Here is a tiny trained network, its code and every weight. The questions are about switching its units off for an input and a class, where a switched-off unit gives its printed mean instead of its output.

import numpy as np


def w(rows, s, z=0):
    codes = np.array(rows[::2]) - 128.0
    scale = np.full(codes.shape[1], s)
    scale[-1] = z or s
    return codes * scale


def norm(h):
    return h / np.sqrt((h * h).mean(-1, keepdims=True) + 1e-5)


def f(y):
    return y / 2 * (1 + np.tanh(0.7978845608 * (y + 0.044715 * y**3)))


def log_softmax(a):
    a = a - a.max(-1, keepdims=True)
    return a - np.log(np.exp(a).sum(-1, keepdims=True))


def net(x, mask):
    res = np.array(x, float).reshape(1, 6) / 4 @ E
    u = 0
    for l in range(2):
        y = f(norm(res) @ A[l][:, :-1].T + A[l][:, -1])
        res = res + np.where(mask[u : u + 3], y, B[l][:, -1]) @ B[l][:, :-1]
        u += 3
    return log_softmax(norm(res)[-1] @ U[:, :-1].T + U[:, -1])


A, B = {}, {}
E = w([
[109,134,186,45,112,184],'x0',
[61,166,190,213,115,163],'x1',
[80,19,127,153,154,130],'x2',
[126,126,127,125,129,127],'x3',
[169,108,89,147,151,253],'x4',
[129,126,129,129,129,128],'x5',
],0.0013)
A[0] = w([
[78,101,179,33,120,172,32],'0.n0',
[162,84,46,42,130,97,73],'0.n1',
[74,2,121,136,110,129,3],'0.n2',
],0.0052,0.0023)
B[0] = w([
[183,197,156,163,252,41,181],'0.n0',
[19,146,152,151,126,148,247],'0.n1',
[190,253,97,115,18,97,209],'0.n2',
],0.004,0.0012)
A[1] = w([
[133,100,49,177,111,76,5],'1.n0',
[137,84,198,102,94,2,82],'1.n1',
[110,86,73,221,160,100,104],'1.n2',
],0.004,0.0024)
B[1] = w([
[189,229,185,80,213,170,86],'1.n0',
[179,82,92,152,143,253,255],'1.n1',
[113,143,202,58,177,99,199],'1.n2',
],0.0049,0.00087)
U = w([
[2,104,144,137,119,85,254],'0',
[194,191,178,87,241,63,66],'1',
[205,186,75,111,28,98,91],'2',
[165,27,97,148,142,203,59],'3',
],0.0079,0.0034)

Each question gives the input, the list of numbers given to net, and the class t.
The units are the neurons (one row each of A and B). Each row of codes is followed by its name. A weight is (code - 128) times the scale printed after its matrix; where a second scale follows, it is the last column's (A, B and U).
mask holds one flag per neuron, layer by layer. A switched-off neuron (its flag False) gives its mean, the last column of its row in B, instead of its output. The means were averaged over made-up inputs and are rounded, as every weight is.
A unit's drop is (log p(t) with every unit on - log p(t) with that unit switched off) / (log p(t) with every unit on - log p(t) with every unit switched off).
The circuit of an input: a set's keep is (log p(t) with only the set's units on - log p(t) with every unit switched off) / (log p(t) with every unit on - log p(t) with every unit switched off). Starting from all 6 units, units are removed one at a time, each time the one whose removal leaves the highest keep (on an exact tie, the one counted first), for as long as the keep stays at least 0.8.
units of the circuit, in order: the units of the circuit, biggest drop first
unit that matters most: the unit with the biggest drop
top k neurons: the k neurons with the biggest drops, biggest first
top k neurons in layer l: the k neurons of layer l with the biggest drops, biggest first
drop of u: that unit's drop, to one decimal
input [-5,1,3,-5,-6,5], class 3: top 2 neurons -> (1.n1; 0.n0)
input [-3,1,-1,2,3,6], class 1: top 2 neurons in layer 1 -> (1.n2; 1.n1)
input [-1,-7,-4,-4,-7,2], class 0: top 2 neurons in layer 0 -> (0.n1; 0.n2)
input [-6,-7,-4,-2,-8,-1], class 3: top 3 neurons -> (1.n1; 0.n2; 0.n0)
input [0,-8,-8,5,-1,-5], class 0: unit that matters most -> 0.n1
input [-3,7,7,1,-8,-7], class 3: top 2 neurons -> (1.n1; 0.n1)
input [4,-6,-4,-4,-6,2], class 0: top 3 neurons -> (0.n1; 0.n2; 1.n0)
input [-6,3,3,-3,-6,4], class 1: units of the circuit, in order -> (1.n0; 0.n1)
input [6,4,-1,3,-3,1], class 1: top 2 neurons in layer 0 -> (0.n0; 0.n1)
input [8,3,0,-7,5,1], class 1: top 2 neurons in layer 0 -> (0.n0; 0.n1)
input [-1,-8,-6,-5,-5,3], class 0: top 2 neurons -> (0.n1; 0.n2)
input [-1,-1,-2,-4,-7,7], class 3: top 2 neurons -> (1.n1; 0.n2)
input [5,-2,6,2,-7,7], class 3: top 2 neurons -> (1.n1; 1.n2)
input [-5,5,3,4,-8,4], class 3: units of the circuit, in order -> (1.n1; 0.n1)
input [2,-6,8,1,7,7], class 2: top 2 neurons -> (0.n2; 1.n1)
input [5,-3,7,-4,5,5], class 2: top 2 neurons -> (0.n2; 1.n2)
input [-5,2,2,7,-4,7], class 1: unit that matters most -> 1.n0
input [-2,2,-6,-2,-8,-4], class 3: top 2 neurons in layer 0 -> (0.n2; 0.n1)
input [4,3,0,-2,3,5], class 1: top 2 neurons in layer 0 -> (0.n0; 0.n1)
input [-5,-7,1,1,0,-6], class 0: top 2 neurons in layer 0 -> (0.n1; 0.n0)
input [4,-5,-1,3,2,1], class 0: top 2 neurons -> (0.n1; 1.n0)
input [1,-4,7,4,6,5], class 2: top 2 neurons -> (0.n2; 1.n1)
input [6,-1,7,-2,-3,5], class 2: top neuron -> (0.n2)
input [4,-7,6,-1,2,1], class 0: drop of 0.n1 -> 2.0
input [6,1,1,6,-5,-3], class 1: drop of 0.n0 -> 2.3
input [-2,-7,-2,-4,-4,-7], class 0: drop of 1.n1 -> 0.0
input [3,-5,2,-4,-2,-8], class 0: drop of 0.n1 -> 2.8
